Each row has a name. After each piece below comes the name of the row it's from, unless a question asks for something else. Each question is about the rows just above it.

revez: [-1.95 -2.25  1.43  3.32]
lun: [ 3.31 -1.95 -2.25  1.43]
nivu: [-2.25  3.30 -1.95  1.43]
[ 1.43 -2.25 -1.95  3.31] is which row reordered?
lun
Which row holds these entries in another order? [ 1.43 -1.95  3.31 -2.25]
lun

Sabam: [-5.31  3.34  2.70  0.58 -0.08  5.60 -7.10  0.14  1.68  5.40  0.91 -4.21
 -1.21  0.47]
rik: [-1.93  1.19  0.98  0.22 -0.04  2.01 -2.56  0.06  0.60  1.94  0.34 -1.53
 -0.45  0.18]
lus: [-1.37 -6.29  0.11  2.03  4.08  1.03  0.54  6.56 -8.51 -0.01  6.81  3.19
 -5.01  0.61]
Kipo: [-6.29  4.08  3.19  0.61 -0.01  6.81 -8.51  0.11  2.03  6.56  1.03 -5.01
 -1.37  0.55]
Sesid: [ 6.81  0.11 -0.01  1.03  4.08  6.56 -8.50 -1.37 -5.01  3.19  0.55  2.03
 -6.29  0.61]
Put [-0.45 -0.04  0.18  0.34  0.60  1.19 -2.56  0.06  0.22  1.94  0.98 -1.53
  2.01 -1.93] back in order: which row is it?
rik
Put [ 0.55 -1.37 -5.01  1.03  6.56  2.03  0.11 -8.51  6.81 -0.01  0.61  3.19
  4.08 -6.29] back in order: which row is it?
Kipo
Put [ 1.03 -5.01 -1.37  0.55 -6.29  4.08  3.19  0.61 -0.01  6.81 -8.51  0.11
  2.03  6.56] back in order: which row is it?
Kipo
Put [ 0.47 -1.21 -4.21  0.91  5.40  1.68  0.14 -7.10  5.60 -0.08  0.58  2.70
  3.34 -5.31] back in order: which row is it?
Sabam

loso: [ 2.09  0.67  4.60 -2.57  0.05  3.56  2.16 -2.07 -3.15  3.91 -1.01 -1.06
 -0.56  3.56]
dunu: [-0.64  0.63  1.90 -0.56 -1.28  0.52  0.95  1.13 -0.50  0.73  1.17  0.52
 -0.40 -1.29]
rufo: [ 3.56  4.60 -1.06  3.91 -2.57  2.16  0.04  3.56  2.09 -2.07 -1.02 -3.15
 -0.56  0.67]
sizev: [ 3.91  0.67  2.09 -0.56  0.04  3.56 -2.57 -2.07  4.60 -1.01  2.16  3.56
 -1.06 -3.15]
nage: [ 4.18 -3.50 -3.69 -0.56 -0.06  6.14 -8.24 -8.61  4.73 -3.61  2.42  6.14
 -1.10 -0.15]
Which row holds these entries in another order? [-3.15 -2.57 -2.07 -1.06 -1.01 -0.56  0.04  0.67  2.09  2.16  3.56  3.56
  3.91  4.60]
sizev
Put [-2.57 -1.06  0.67  2.16  0.04  2.09 -1.01  4.60 -2.07 -0.56  3.56 -3.15
  3.91  3.56] back in order: which row is it?
sizev
Put [-3.15  3.56  2.16  3.91  4.60  0.67  0.04 -0.56  3.56  2.09 -1.01 -1.06
 -2.57 -2.07] back in order: which row is it?
sizev

volo: [ 1.37  4.10  2.35  0.84  1.00 -6.12  0.70 -5.14 -3.58]
sukig: [ 3.62 -3.43  5.38  2.91 -1.24 -2.31 -4.91 -4.96 -1.32]
kot: [ 0.08 -2.94 -4.64 -3.31 -1.39  0.15  0.41 -1.14 -0.65]
ref: [-1.14 -3.31 -2.94  0.08  0.15 -4.63 -1.39 -0.64  0.41]
rap: [ 0.08 -1.14  0.41 -1.39 -0.64  0.15 -2.94 -3.31 -4.64]
kofup: [-0.86  2.18  0.86 -0.75 -0.30  1.10 -1.64  0.07  2.24]
gar: [-5.69 -2.22 -5.71  5.60 -0.29 -5.72 -7.41  2.43  0.85]
muvo: [ 5.38 -1.32  3.63 -3.43 -4.91 -4.96 -2.31  2.91 -1.24]
Which row holds these entries in another order? [-1.32 -4.96 -4.91  3.63 -2.31  5.38  2.91 -3.43 -1.24]
muvo
Which row holds these entries in another order? [ 0.41 -0.64 -1.39 -4.63  0.15  0.08 -2.94 -3.31 -1.14]
ref
Put [ 0.41 -1.14 -3.31 -2.94  0.08  0.15 -4.63 -1.39 -0.64] back in order: which row is it?
ref
Put [-1.14 -2.94  0.08 -4.64  0.41 -0.64 -1.39 -3.31  0.15] back in order: which row is it?
rap

gobit: [ 4.63 -1.93  4.03 -9.98  6.36 -5.08 -0.76]
pag: [ 8.65  1.17  9.57 -6.49  5.12 -5.45  3.50]
fedob: [ 4.03 -9.97 -0.76  4.63 -1.93 -5.08  6.36]
Tomiz: [ 4.63 -1.93  4.03  6.37 -5.08 -9.97 -0.76]
[-5.08  6.36  4.03 -9.97 -0.76  4.63 -1.93] is which row reordered?
fedob
Which row holds these entries in another order? [-9.97 -5.08 -1.93 -0.76  4.03  4.63  6.36]
fedob
Which row holds these entries in another order? [-9.98 -5.08 -1.93 -0.76  4.03  4.63  6.36]
gobit
Which row holds these entries in another order? [ 6.36 -5.08 -1.93  4.63 -0.76 -9.97  4.03]
fedob

gor: [-1.56  8.49 -3.56 -1.84 -3.36 -6.52 -8.07 -1.29]
seki: [-3.57 -1.84 -6.52 -1.56 -3.36 -1.29  8.49 -8.07]
Nugaf: [ 8.50 -1.29 -3.57 -1.84 -6.52 -3.36 -1.56 -8.07]
zuge: [-8.07 -3.57  8.50 -1.29 -3.36 -6.52 -1.84 -1.55]
[-1.56 -1.84 -3.36 -1.29 -8.07 -3.57  8.49 -6.52] is which row reordered?
seki
Which row holds these entries in another order? [-1.29 -8.07 -6.52 -3.36 -1.84 -3.56  8.49 -1.56]
gor
Put [-1.84 -6.52 -1.56 -3.36 -1.29  8.49 -8.07 -3.57] back in order: which row is it?
seki
Put [-1.29 -6.52 -1.56 -8.07 -1.84 -3.57  8.50 -3.36] back in order: which row is it?
Nugaf

Vogu: [ 4.37 -6.08 -5.22  6.77]
kivep: [-7.10 -1.34  8.67  0.02]
nos: [ 4.37 -6.09 -5.22  6.77]
zivos: [ 1.93  8.09 -2.61 -7.21]
vevuf: [ 1.56  8.16 -2.36 -7.25]
kom: [-4.59 -6.52  4.15  6.95]
kadur: [ 6.66 -4.42 -6.47  4.37]
nini: [ 7.03  3.86 -6.20 -4.89]
vin: [-7.24  1.56  8.15 -2.36]
fub: [ 8.53  0.48 -7.14 -2.05]
robi: [ 6.22 -4.73 -6.35  5.19]
pevi: [-3.34  8.08  2.19 -7.05]
Put [-2.36  8.15  1.56 -7.24] back in order: which row is it?
vin
Which row holds these entries in another order? [-5.22  6.77  4.37 -6.08]
Vogu
Put [-6.09 -5.22  4.37  6.77] back in order: which row is it?
nos

robu: [-1.85 -3.16  6.31  2.80]
tev: [ 3.89  7.91 -4.01 -2.40]
meb: [-0.70  4.39  8.44 -2.06]
Nav: [-3.72 -0.43  0.29  9.81]
nutol: [ 7.92 -2.40  3.89 -4.01]
muv: [-0.79  7.89  4.07  3.28]
bor: [-3.73  9.81 -0.43  0.29]
sig: [-4.01  7.92 -2.40  3.88]
Put [-2.06 -0.70  4.39  8.44] back in order: which row is it?
meb
Put [-0.43  9.81  0.29 -3.72] back in order: which row is it?
Nav
Which row holds these entries in another order? [-4.01 -2.40  3.88  7.92]
sig
Put [-4.01  3.89 -2.40  7.92] back in order: which row is it?
nutol

rumo: [ 0.24 -1.00 -4.54  1.23 -1.03  1.88  0.12 -2.84 -1.22  1.26 -2.27 -1.69
  2.11  0.40 -1.71  0.46 -2.51 -1.05  3.07  0.37 -0.56 -3.12 -0.57  0.30
  2.47 -1.61 -2.12 -1.16 -1.32  0.24  0.92  0.03 -0.05  0.45 -0.83  0.86
 -4.93 -1.06  1.15 -3.04 -0.80 -1.46  0.34  3.82  5.20 -3.06 -3.42 -2.02
 -5.65 -0.62 -1.28  2.23 -2.65]
git: [-0.80 -1.28  5.20 -1.71 -4.54 -0.83 -2.65  0.34  1.26  1.88 -4.93 -0.62
 -2.51 -0.56  1.14  2.11  2.23 -1.32  0.45  2.47  0.92 -1.16 -3.12  0.30
 -3.06  0.03  0.40 -0.57 -2.27  0.24 -1.46  3.82  1.23 -5.65  0.86 -1.69
 -3.04 -1.05 -2.02  3.07  0.46 -2.12 -1.22 -0.05 -3.42 -2.84 -1.00 -1.06
  0.12  0.24 -1.61 -1.03  0.37]
Rori: [-5.65 -2.35  6.69 -0.05  1.23  1.15  0.92 -3.04 -2.65  0.40  0.34  0.77
 -2.51 -2.84 -1.32 -2.02 -1.69  1.26 -0.89  0.12  5.19  0.30 -0.80  0.24
  1.88  1.94  2.47 -1.05  0.03 -0.50  2.19 -5.55 -0.92 -1.17 -4.91  2.84
 -2.47 -0.02 -0.13 -0.14 -0.22 -3.34  9.39  4.46 -0.12  1.20 -8.20 -4.13
 -0.36 -9.68  0.41  0.64  2.67]
Put [-1.00 -1.03 -3.06 -0.05 -0.57  3.07 -2.27 -1.32 -3.42 -1.06 -2.02 -1.69
 -1.05  2.47  5.20 -1.22  0.12  0.24 -3.12 -1.46  1.14 -5.65  0.34  2.11
 -0.62  0.37 -1.61 -1.28 -4.93  0.45 -0.83 -2.84  3.82  0.30 -1.16 -3.04
  0.92  1.23  1.88 -2.12 -0.80 -2.51 -4.54 -2.65  0.24  1.26  2.23  0.46
 -1.71 -0.56  0.40  0.03  0.86] back in order: which row is it?
git
[ 0.37 -1.03 -1.61  0.24  0.12 -1.06 -1.00 -2.84 -3.42 -0.05 -1.22 -2.12
  0.46  3.07 -2.02 -1.05 -3.04 -1.69  0.86 -5.65  1.23  3.82 -1.46  0.24
 -2.27 -0.57  0.40  0.03 -3.06  0.30 -3.12 -1.16  0.92  2.47  0.45 -1.32
  2.23  2.11  1.14 -0.56 -2.51 -0.62 -4.93  1.88  1.26  0.34 -2.65 -0.83
 -4.54 -1.71  5.20 -1.28 -0.80] is which row reordered?
git
Put [-1.16  3.82  2.11 -1.46 -4.93  1.15  0.24 -0.62  0.37  0.92  2.23 -1.28
  0.86  0.03 -1.32  1.26 -1.03 -1.61 -2.12  3.07 -1.22  0.34 -0.56 -3.04
 -1.05 -1.71 -2.27  0.24  0.12  0.30  1.23 -5.65 -0.80 -0.05  5.20 -3.06
  0.40  0.45  0.46 -0.57 -1.69 -1.06 -3.12 -0.83 -2.65 -2.84 -1.00  1.88
 -4.54 -2.02  2.47 -3.42 -2.51] back in order: which row is it?
rumo
Put [-2.12 -1.16 -1.32  0.24  0.92  0.03 -0.05  0.45 -0.83  0.86 -4.93 -1.06
  1.15 -3.04 -0.80 -1.46  0.34  3.82  5.20 -3.06 -3.42 -2.02 -5.65 -0.62
 -1.28  2.23 -2.65  0.24 -1.00 -4.54  1.23 -1.03  1.88  0.12 -2.84 -1.22
  1.26 -2.27 -1.69  2.11  0.40 -1.71  0.46 -2.51 -1.05  3.07  0.37 -0.56
 -3.12 -0.57  0.30  2.47 -1.61] back in order: which row is it?
rumo
Which row holds these entries in another order? [ 0.24 -2.02 -1.22  1.88 -5.65 -4.93  5.20  3.82 -0.05  2.47  1.26 -0.62
 -3.42  0.24 -1.71 -2.27 -1.32 -1.69  1.15  0.86 -0.80  2.11 -2.65 -1.46
  0.40 -3.04 -2.84 -2.51  0.46 -1.28  3.07 -1.06 -1.00  0.34 -1.61  0.37
  0.03 -0.56  2.23 -3.12 -1.03 -4.54 -3.06  0.45 -1.16  0.92  0.12 -0.57
  1.23 -2.12 -0.83 -1.05  0.30]
rumo
Which row holds these entries in another order? [-5.65 -4.93 -4.54 -3.42 -3.12 -3.06 -3.04 -2.84 -2.65 -2.51 -2.27 -2.12
 -2.02 -1.71 -1.69 -1.61 -1.46 -1.32 -1.28 -1.22 -1.16 -1.06 -1.05 -1.03
 -1.00 -0.83 -0.80 -0.62 -0.57 -0.56 -0.05  0.03  0.12  0.24  0.24  0.30
  0.34  0.37  0.40  0.45  0.46  0.86  0.92  1.15  1.23  1.26  1.88  2.11
  2.23  2.47  3.07  3.82  5.20]
rumo

